Below is a small trained network, with its code and all its weights. Each question gives an input and a target symbol and asks what happens when units are switched off, that is, made to give their printed mean instead of their output.

import numpy as np


def w(rows, s, z=0):
    codes = np.array(rows[::2]) - 128.0
    scale = np.full(codes.shape[1], s)
    scale[-1] = z or s
    return codes * scale


def norm(h):
    return h / np.sqrt((h * h).mean(-1, keepdims=True) + 1e-5)


def softmax(a):
    e = np.exp(a - a.max(-1, keepdims=True))
    return e / e.sum(-1, keepdims=True)


def log_softmax(a):
    a = a - a.max(-1, keepdims=True)
    return a - np.log(np.exp(a).sum(-1, keepdims=True))


def net(x, mask):
    ids = ['ΓΞαδεηθλστω'.index(c) for c in x.split()]
    T = len(ids)
    res = E[ids] + P[:T]
    u = 0
    for l in range(3):
        r = norm(res)
        for j in range(3):
            rows = slice(3 * j, 3 * j + 3)
            q, k, v = (r @ M[l][rows].T for M in (Q, K, V))
            z = softmax(np.where(np.tri(T) > 0, q @ k.T / 3**0.5, -1e9)) @ v
            o = O[l][rows]
            res = res + np.where(mask[u + j], z, o[:, -1]) @ o[:, :-1]
        u += 3
    return log_softmax(norm(res)[-1] @ U[:, :-1].T + U[:, -1])


Q, K, V, O = {}, {}, {}, {}
E = w([
[86,189,103,57],'Γ',
[131,92,151,180],'Ξ',
[109,134,93,50],'α',
[117,162,192,102],'δ',
[109,115,146,178],'ε',
[120,99,31,91],'η',
[86,144,62,71],'θ',
[100,126,123,163],'λ',
[156,69,101,126],'σ',
[111,113,168,210],'τ',
[250,238,11,159],'ω',
],0.017)
P = w([
[164,138,92,101],'0',
[32,146,115,77],'1',
[220,151,97,101],'2',
[3,142,133,95],'3',
[232,158,100,124],'4',
[23,145,168,111],'5',
[234,156,87,139],'6',
[32,162,207,126],'7',
[247,152,92,133],'8',
],0.0049)
Q[0] = w([
[180,181,170,112],'0.h0',
[56,53,133,96],'0.h0',
[66,165,146,88],'0.h0',
[23,139,86,149],'0.h1',
[91,131,130,166],'0.h1',
[228,209,97,137],'0.h1',
[131,142,50,197],'0.h2',
[2,91,158,113],'0.h2',
[89,183,97,148],'0.h2',
],0.01)
K[0] = w([
[116,173,86,110],'0.h0',
[139,33,106,105],'0.h0',
[149,103,107,147],'0.h0',
[52,160,59,107],'0.h1',
[102,150,82,139],'0.h1',
[116,191,217,87],'0.h1',
[164,94,84,254],'0.h2',
[15,91,186,143],'0.h2',
[97,198,45,192],'0.h2',
],0.01)
V[0] = w([
[124,130,94,115],'0.h0',
[159,167,130,140],'0.h0',
[151,114,115,102],'0.h0',
[89,153,2,152],'0.h1',
[183,94,96,163],'0.h1',
[145,88,164,122],'0.h1',
[195,136,145,119],'0.h2',
[116,168,133,145],'0.h2',
[141,114,172,18],'0.h2',
],0.0089)
O[0] = w([
[53,64,89,139,92],'0.h0',
[122,175,150,115,106],'0.h0',
[10,131,105,219,73],'0.h0',
[232,154,254,45,122],'0.h1',
[36,186,77,124,80],'0.h1',
[92,87,108,183,123],'0.h1',
[36,186,161,158,63],'0.h2',
[114,134,134,117,167],'0.h2',
[71,157,62,102,2],'0.h2',
],0.0049,0.0023)
Q[1] = w([
[189,185,121,159],'1.h0',
[163,62,139,169],'1.h0',
[143,190,81,147],'1.h0',
[215,189,107,245],'1.h1',
[113,184,121,93],'1.h1',
[162,214,58,157],'1.h1',
[151,115,196,148],'1.h2',
[88,155,137,87],'1.h2',
[130,138,102,131],'1.h2',
],0.012)
K[1] = w([
[21,200,158,53],'1.h0',
[35,132,234,186],'1.h0',
[30,217,38,32],'1.h0',
[217,238,119,196],'1.h1',
[60,154,178,96],'1.h1',
[93,254,164,176],'1.h1',
[198,86,129,147],'1.h2',
[129,181,84,75],'1.h2',
[117,153,135,125],'1.h2',
],0.0099)
V[1] = w([
[122,105,162,165],'1.h0',
[158,94,127,193],'1.h0',
[173,99,151,153],'1.h0',
[180,163,43,142],'1.h1',
[150,58,61,86],'1.h1',
[169,2,143,138],'1.h1',
[105,105,113,154],'1.h2',
[41,131,154,87],'1.h2',
[123,186,155,79],'1.h2',
],0.0092)
O[1] = w([
[27,166,143,153,255],'1.h0',
[209,239,148,111,188],'1.h0',
[118,217,101,107,233],'1.h0',
[205,172,188,84,5],'1.h1',
[101,254,65,123,3],'1.h1',
[48,163,99,102,246],'1.h1',
[135,48,170,93,123],'1.h2',
[108,119,104,159,80],'1.h2',
[85,143,123,179,86],'1.h2',
],0.0047,0.00085)
Q[2] = w([
[146,120,121,152],'2.h0',
[113,193,177,149],'2.h0',
[94,82,113,209],'2.h0',
[95,150,101,71],'2.h1',
[114,95,86,151],'2.h1',
[80,122,108,138],'2.h1',
[72,147,180,86],'2.h2',
[96,179,135,105],'2.h2',
[167,246,136,131],'2.h2',
],0.013)
K[2] = w([
[131,140,198,83],'2.h0',
[137,157,182,93],'2.h0',
[1,15,168,104],'2.h0',
[80,138,114,26],'2.h1',
[69,127,216,111],'2.h1',
[61,142,116,115],'2.h1',
[156,96,103,81],'2.h2',
[153,63,27,137],'2.h2',
[199,88,108,209],'2.h2',
],0.0097)
V[2] = w([
[47,162,172,51],'2.h0',
[204,189,84,57],'2.h0',
[44,149,254,74],'2.h0',
[39,81,96,73],'2.h1',
[246,158,84,121],'2.h1',
[38,192,239,28],'2.h1',
[157,30,61,238],'2.h2',
[176,210,124,190],'2.h2',
[86,109,238,76],'2.h2',
],0.0059)
O[2] = w([
[60,111,107,93,159],'2.h0',
[112,198,135,115,54],'2.h0',
[40,59,126,15,251],'2.h0',
[172,115,172,146,88],'2.h1',
[150,147,94,143,93],'2.h1',
[83,130,254,156,173],'2.h1',
[99,228,161,107,45],'2.h2',
[120,165,70,113,156],'2.h2',
[126,81,183,134,222],'2.h2',
],0.007,0.0023)
U = w([
[132,128,93,137,18],'Γ',
[120,24,120,190,255],'Ξ',
[107,110,92,89,19],'α',
[62,133,189,210,98],'δ',
[112,125,117,106,56],'ε',
[210,172,122,169,191],'η',
[193,142,203,80,28],'θ',
[126,137,182,48,44],'λ',
[1,179,46,204,134],'σ',
[78,148,189,158,145],'τ',
[151,203,87,195,149],'ω',
],0.0097,0.0038)

Each question gives the input, a string of symbols that net reads in full, and the target symbol t.
The units are the heads (3 rows each of Q, K, V and O). Each row of codes is followed by its name. A weight is (code - 128) times the scale printed after its matrix; where a second scale follows, it is the last column's (O and U).
mask holds one flag per head, layer by layer. A switched-off head (its flag False) gives its mean, the last column of its rows in O, instead of its output. The means were averaged over made-up inputs and are rounded, as every weight is.
A unit's drop is (log p(t) with every unit on - log p(t) with that unit switched off) / (log p(t) with every unit on - log p(t) with every unit switched off).
The circuit of an input: a set's keep is (log p(t) with only the set's units on - log p(t) with every unit switched off) / (log p(t) with every unit on - log p(t) with every unit switched off). Starting from all 9 units, units are removed one at a time, each time the one whose removal leaves the highest keep (on an exact tie, the one counted first), for as long as the keep stays at least 0.8.
units of the circuit, in order: the units of the circuit, biggest drop first
unit that matters most: the unit with the biggest drop
which heads matter: for each layer, one digit per head in row order, 1 if its drop is at least 0.15 and else 0, layers parted by /
drop of u: that unit's drop, to one decimal
input λ τ Ξ, target σ: unit that matters most	1.h0
input Γ λ α θ σ, target ω: units of the circuit, in order	(1.h1; 2.h0)
input ω η Ξ, target η: which heads matter	000 / 010 / 000
input Γ Γ Ξ λ, target λ: which heads matter	011 / 100 / 000
input Γ Ξ τ λ σ, target ω: which heads matter	001 / 101 / 100
input Ξ λ η Ξ δ, target Ξ: which heads matter	010 / 010 / 000
input α Γ η Ξ ε λ σ, target η: units of the circuit, in order	(2.h0; 1.h1)
input Ξ α Ξ δ α, target Ξ: which heads matter	000 / 000 / 000
input δ α Ξ τ α Ξ Ξ λ Γ, target Ξ: which heads matter	000 / 110 / 000
input σ δ δ Γ Ξ Γ θ, target Ξ: which heads matter	000 / 000 / 000
input Ξ ω η, target η: which heads matter	000 / 000 / 100
input σ ω Γ Ξ σ, target η: which heads matter	000 / 000 / 100
input τ Ξ Ξ, target σ: units of the circuit, in order	(0.h1; 2.h2)
input ω λ ε Ξ Ξ, target η: which heads matter	000 / 110 / 010
input Ξ λ τ ω λ Ξ τ, target η: units of the circuit, in order	(1.h1; 2.h1)
input σ Γ θ α ε Ξ λ, target θ: which heads matter	011 / 000 / 000
input ε δ τ δ δ, target Ξ: units of the circuit, in order	(1.h0; 0.h1)
input ε σ η σ ω Γ θ, target η: units of the circuit, in order	(2.h0)
input λ Ξ δ δ Ξ λ Γ, target Ξ: which heads matter	000 / 100 / 000
input ω λ Ξ Ξ δ Ξ α, target Ξ: unit that matters most	0.h1
input ω τ α δ ε σ, target σ: which heads matter	000 / 010 / 000
input Γ ω δ λ, target ω: drop of 0.h1	0.9
input δ ω δ τ, target η: drop of 2.h1	0.3
input δ τ τ σ λ ω λ, target η: drop of 0.h1	0.1
